Below are the code and all the weights of a small trained network. Each question names an input and a class and asks about switching units off, where a switched-off unit gives its printed mean instead of its output.

import numpy as np


def w(rows, s, z=0):
    codes = np.array(rows[::2]) - 128.0
    scale = np.full(codes.shape[1], s)
    scale[-1] = z or s
    return codes * scale


def f(y):
    return y / 2 * (1 + np.tanh(0.7978845608 * (y + 0.044715 * y**3)))


def log_softmax(a):
    a = a - a.max(-1, keepdims=True)
    return a - np.log(np.exp(a).sum(-1, keepdims=True))


def net(x, mask):
    res = np.array(x, float).reshape(1, 7) / 4 @ E
    y = f(res @ A[0][:, :-1].T + A[0][:, -1])
    res = res + np.where(mask, y, B[0][:, -1]) @ B[0][:, :-1]
    return log_softmax(res[-1] @ U[:, :-1].T + U[:, -1])


A, B = {}, {}
E = w([
[127,128,101,71,101,194,71,179],'x0',
[89,186,98,130,53,52,212,146],'x1',
[190,144,166,93,48,116,109,121],'x2',
[53,254,182,103,135,189,143,137],'x3',
[109,65,56,94,162,116,127,114],'x4',
[160,89,143,194,147,120,222,245],'x5',
[92,101,160,81,22,206,190,127],'x6',
],0.0083)
A[0] = w([
[62,169,85,92,98,141,121,85,149],'n0',
[156,108,112,126,136,73,201,29,251],'n1',
[28,182,46,80,35,125,84,96,218],'n2',
[194,169,153,73,48,76,86,43,150],'n3',
[179,32,78,90,138,173,177,197,251],'n4',
[177,72,81,236,175,97,168,54,210],'n5',
[98,213,63,81,113,151,165,128,208],'n6',
[139,148,151,92,80,158,52,75,142],'n7',
[115,185,253,129,166,97,139,118,211],'n8',
[125,189,196,185,92,122,198,138,150],'n9',
[195,89,173,147,61,122,113,94,207],'n10',
[79,159,125,121,132,127,155,205,178],'n11',
[45,183,147,89,113,100,39,119,115],'n12',
[117,179,62,204,225,98,135,40,226],'n13',
[108,188,170,166,42,175,109,134,207],'n14',
[55,168,79,101,106,189,105,170,201],'n15',
],0.0077,0.0033)
B[0] = w([
[148,115,75,146,137,159,145,69,189],'n0',
[98,143,82,96,102,26,119,156,217],'n1',
[114,149,77,29,179,143,201,120,249],'n2',
[176,65,71,87,60,133,168,193,236],'n3',
[29,78,144,204,139,174,134,175,254],'n4',
[95,120,92,155,143,24,66,150,242],'n5',
[133,190,132,108,161,114,219,65,199],'n6',
[104,109,78,70,125,140,65,175,217],'n7',
[193,238,214,55,122,108,80,103,210],'n8',
[163,184,161,126,139,204,121,200,219],'n9',
[106,109,75,119,41,178,142,198,202],'n10',
[140,166,179,113,163,147,146,89,182],'n11',
[92,97,53,77,121,99,139,130,200],'n12',
[226,79,165,143,172,19,60,61,232],'n13',
[180,158,119,72,124,184,158,149,215],'n14',
[144,177,102,128,234,253,141,40,203],'n15',
],0.0068,0.0078)
U = w([
[60,142,102,119,157,228,155,55,168],'0',
[153,183,204,158,92,235,144,160,131],'1',
[112,103,191,168,166,103,76,98,225],'2',
[2,111,125,185,61,133,167,169,211],'3',
[98,113,89,84,32,171,126,137,1],'4',
[100,160,133,157,88,80,190,105,10],'5',
[85,48,164,200,156,235,80,134,163],'6',
],0.0098,0.0009)

Each question gives the input, the list of numbers given to net, and the class t.
The units are the neurons (one row each of A and B). Each row of codes is followed by its name. A weight is (code - 128) times the scale printed after its matrix; where a second scale follows, it is the last column's (A, B and U).
mask holds one flag per neuron, in row order. A switched-off neuron (its flag False) gives its mean, the last column of its row in B, instead of its output. The means were averaged over made-up inputs and are rounded, as every weight is.
A unit's drop is (log p(t) with every unit on - log p(t) with that unit switched off) / (log p(t) with every unit on - log p(t) with every unit switched off).
The circuit of an input: a set's keep is (log p(t) with only the set's units on - log p(t) with every unit switched off) / (log p(t) with every unit on - log p(t) with every unit switched off). Starting from the 12 units with the biggest drops (on a tie, the unit counted first), units are removed one at a time, each time the one whose removal leaves the highest keep (on an exact tie, the one counted first), for as long as the keep stays at least 0.8.
circuit, biggest first: the units of the circuit, biggest drop first
unit that matters most: the unit with the biggest drop
top k neurons: the k neurons with the biggest drops, biggest first
drop when u is switched off: that unit's drop, to one decimal
input [-2,5,-2,-6,2,0,-3], class 2: circuit, biggest first => n13, n5
input [7,8,4,0,6,-8,3], class 0: top 2 neurons => n15, n2
input [-5,5,3,-6,-8,6,6], class 1: top 2 neurons => n9, n14
input [7,7,-1,-5,2,8,7], class 3: unit that matters most => n4
input [-4,-1,-7,6,-6,-4,-2], class 2: top 4 neurons => n13, n8, n10, n3
input [8,2,-4,-4,-7,-2,8], class 0: circuit, biggest first => n15, n2
input [4,0,-1,-6,3,5,0], class 3: circuit, biggest first => n15, n4
input [-5,-5,-3,3,-7,-7,1], class 4: circuit, biggest first => n12, n7, n3
input [4,-3,0,-3,1,1,8], class 6: circuit, biggest first => n4, n1
input [-4,-2,3,-6,-3,-7,-1], class 4: top 2 neurons => n3, n10
input [2,-3,2,-5,2,-2,0], class 6: circuit, biggest first => n2, n4
input [-7,-4,-8,2,-7,0,4], class 1: circuit, biggest first => n9, n8
input [-8,4,6,8,-5,-8,6], class 4: top 2 neurons => n3, n12
input [-3,5,-3,-7,-4,1,-6], class 2: circuit, biggest first => n13
input [6,3,7,5,1,1,-1], class 0: top 3 neurons => n15, n2, n6
input [-3,-6,-1,-3,4,6,8], class 3: top 2 neurons => n15, n13
input [8,-1,3,-3,3,6,-3], class 6: top 2 neurons => n1, n4
input [-8,2,-2,-3,1,8,-3], class 2: drop when n13 is switched off => 0.4
input [-4,0,-2,-2,0,-1,5], class 3: drop when n13 is switched off => 0.2
input [5,8,7,5,2,5,8], class 1: circuit, biggest first => n9
input [6,-4,4,1,6,-5,5], class 0: drop when n0 is switched off => 0.1
input [5,7,4,3,-3,-4,6], class 0: drop when n2 is switched off => 0.1
